Below are the code and all the weights of a small trained network. Each question names an input and a class and asks about switching units off, where a switched-off unit gives its printed mean instead of its output.

import numpy as np


def w(rows, s, z=0):
    codes = np.array(rows[::2]) - 128.0
    scale = np.full(codes.shape[1], s)
    scale[-1] = z or s
    return codes * scale


def f(y):
    return np.maximum(y, 0)


def log_softmax(a):
    a = a - a.max(-1, keepdims=True)
    return a - np.log(np.exp(a).sum(-1, keepdims=True))


def net(x, mask):
    res = np.array(x, float).reshape(1, 4) / 4 @ E
    y = f(res @ A[0][:, :-1].T + A[0][:, -1])
    res = res + np.where(mask, y, B[0][:, -1]) @ B[0][:, :-1]
    return log_softmax(res[-1] @ U[:, :-1].T + U[:, -1])


A, B = {}, {}
E = w([
[164,140,192,15,96,153],'x0',
[163,143,172,127,151,6],'x1',
[225,96,88,108,244,137],'x2',
[146,175,200,187,167,185],'x3',
],0.012)
A[0] = w([
[129,170,155,142,155,57,106],'N1',
[136,93,98,91,70,109,90],'N2',
[87,187,170,158,196,148,125],'N3',
[118,151,181,152,108,50,115],'N4',
[154,26,48,110,55,92,99],'N5',
[205,145,198,86,88,162,120],'N6',
[159,152,144,36,94,118,121],'N7',
[135,121,85,139,98,197,123],'N8',
[159,81,132,119,158,127,78],'N9',
[160,75,181,67,91,117,91],'N10',
[139,152,114,117,195,133,159],'N11',
[146,92,116,135,117,207,74],'N12',
[213,126,73,92,192,145,117],'N13',
[127,200,94,54,140,169,92],'N14',
[144,119,197,56,106,117,110],'N15',
[80,97,116,214,155,63,144],'N16',
[31,126,123,96,119,84,159],'N17',
[190,74,56,126,194,191,94],'N18',
[170,220,212,206,149,117,113],'N19',
[84,147,134,119,126,121,254],'N20',
[98,143,178,155,105,137,183],'N21',
[57,139,132,149,70,108,112],'N22',
[134,137,144,116,205,110,132],'N23',
[114,164,143,93,151,99,125],'N24',
[93,106,111,190,156,102,102],'N25',
[78,153,167,143,94,136,71],'N26',
[47,176,141,167,101,110,139],'N27',
[161,61,76,100,156,115,116],'N28',
[91,122,73,136,119,225,124],'N29',
[98,133,156,135,84,117,86],'N30',
[114,145,103,126,58,100,104],'N31',
[67,72,79,67,127,34,108],'N32',
[178,175,156,135,113,10,111],'N33',
[122,149,92,183,114,114,96],'N34',
[140,115,100,185,101,107,86],'N35',
[65,142,126,113,93,112,76],'N36',
[157,151,221,201,141,200,97],'N37',
[193,128,139,135,167,77,103],'N38',
[100,116,78,180,189,114,123],'N39',
],0.012,0.01)
B[0] = w([
[64,57,113,97,97,161,184],'N1',
[165,153,134,150,104,146,183],'N2',
[195,161,95,126,86,127,196],'N3',
[104,86,147,100,93,149,199],'N4',
[225,131,40,192,68,126,234],'N5',
[103,185,95,185,210,159,214],'N6',
[102,180,97,183,190,151,217],'N7',
[93,33,114,76,111,146,192],'N8',
[106,103,175,173,90,100,159],'N9',
[94,151,114,176,150,163,192],'N10',
[130,161,183,96,138,96,199],'N11',
[97,84,130,123,70,150,176],'N12',
[115,150,190,142,140,63,242],'N13',
[78,132,132,147,130,174,172],'N14',
[81,168,112,176,181,177,206],'N15',
[68,196,75,129,166,159,227],'N16',
[168,121,151,91,134,88,213],'N17',
[128,104,204,144,135,87,245],'N18',
[189,121,85,117,59,151,226],'N19',
[121,160,131,46,201,62,231],'N20',
[167,145,146,77,149,76,207],'N21',
[117,168,186,132,114,107,206],'N22',
[143,123,155,100,120,125,189],'N23',
[98,119,129,98,132,178,160],'N24',
[97,170,110,172,162,176,184],'N25',
[131,127,190,175,105,103,173],'N26',
[132,114,170,118,128,88,212],'N27',
[162,145,179,130,107,85,212],'N28',
[85,66,105,66,78,153,222],'N29',
[112,102,197,188,118,70,168],'N30',
[144,129,169,141,93,87,182],'N31',
[184,142,87,133,71,149,243],'N32',
[83,2,85,101,81,174,227],'N33',
[101,161,135,177,186,147,165],'N34',
[82,167,117,219,169,180,158],'N35',
[139,131,171,160,100,121,173],'N36',
[213,127,85,149,53,134,229],'N37',
[91,79,168,114,81,113,196],'N38',
[89,181,132,147,193,144,207],'N39',
],0.0088,0.012)
U = w([
[143,142,219,142,137,99,91],'0',
[86,190,106,178,181,201,103],'1',
[91,42,122,93,113,187,106],'2',
[251,151,93,151,104,160,93],'3',
[155,164,123,46,185,116,250],'4',
],0.018,0.016)

Each question gives the input, the list of numbers given to net, and the class t.
The units are the neurons (one row each of A and B). Each row of codes is followed by its name. A weight is (code - 128) times the scale printed after its matrix; where a second scale follows, it is the last column's (A, B and U).
mask holds one flag per neuron, in row order. A switched-off neuron (its flag False) gives its mean, the last column of its row in B, instead of its output. The means were averaged over made-up inputs and are rounded, as every weight is.
A unit's drop is (log p(t) with every unit on - log p(t) with that unit switched off) / (log p(t) with every unit on - log p(t) with every unit switched off).
The circuit of an input: a set's keep is (log p(t) with only the set's units on - log p(t) with every unit switched off) / (log p(t) with every unit on - log p(t) with every unit switched off). Starting from the 12 units with the biggest drops (on a tie, the unit counted first), units are removed one at a time, each time the one whose removal leaves the highest keep (on an exact tie, the one counted first), for as long as the keep stays at least 0.8.
units of the circuit, in order: the units of the circuit, biggest drop first
top k neurons: the k neurons with the biggest drops, biggest first
drop when u is switched off: that unit's drop, to one decimal
input [-5,-5,6,3], class 0: units of the circuit, in order	N18
input [-8,8,3,-8], class 1: top 4 neurons	N16; N39; N25; N35
input [6,-6,4,-1], class 1: top 3 neurons	N6; N33; N7
input [7,6,0,-4], class 1: units of the circuit, in order	N7; N15
input [2,3,1,1], class 4: top 3 neurons	N29; N8; N12
input [4,-7,6,5], class 2: top 2 neurons	N29; N8
input [6,-1,6,-3], class 0: top 2 neurons	N13; N18
input [-7,-2,-2,-8], class 3: top 3 neurons	N5; N32; N17
input [-4,6,5,-7], class 3: top 4 neurons	N5; N32; N28; N29
input [-3,-7,-7,0], class 0: top 2 neurons	N22; N33
input [6,-7,-6,8], class 3: top 2 neurons	N37; N33
input [-2,7,1,8], class 3: top 2 neurons	N19; N37
input [7,-7,-2,5], class 1: top 4 neurons	N6; N33; N15; N7
input [-3,-3,-3,-6], class 3: units of the circuit, in order	N5
input [-2,7,-5,6], class 2: top 2 neurons	N33; N1
input [-6,6,1,8], class 3: top 2 neurons	N19; N37
input [-4,8,4,8], class 2: top 4 neurons	N33; N1; N38; N5
input [3,-5,6,-7], class 3: top 2 neurons	N5; N32
input [6,8,4,3], class 2: drop when N33 is switched off	0.5
input [-5,-5,-4,8], class 3: units of the circuit, in order	N37
input [5,8,4,-2], class 2: drop when N33 is switched off	0.4
input [-7,6,2,3], class 1: drop when N16 is switched off	0.3
input [3,5,7,-6], class 0: drop when N13 is switched off	0.4
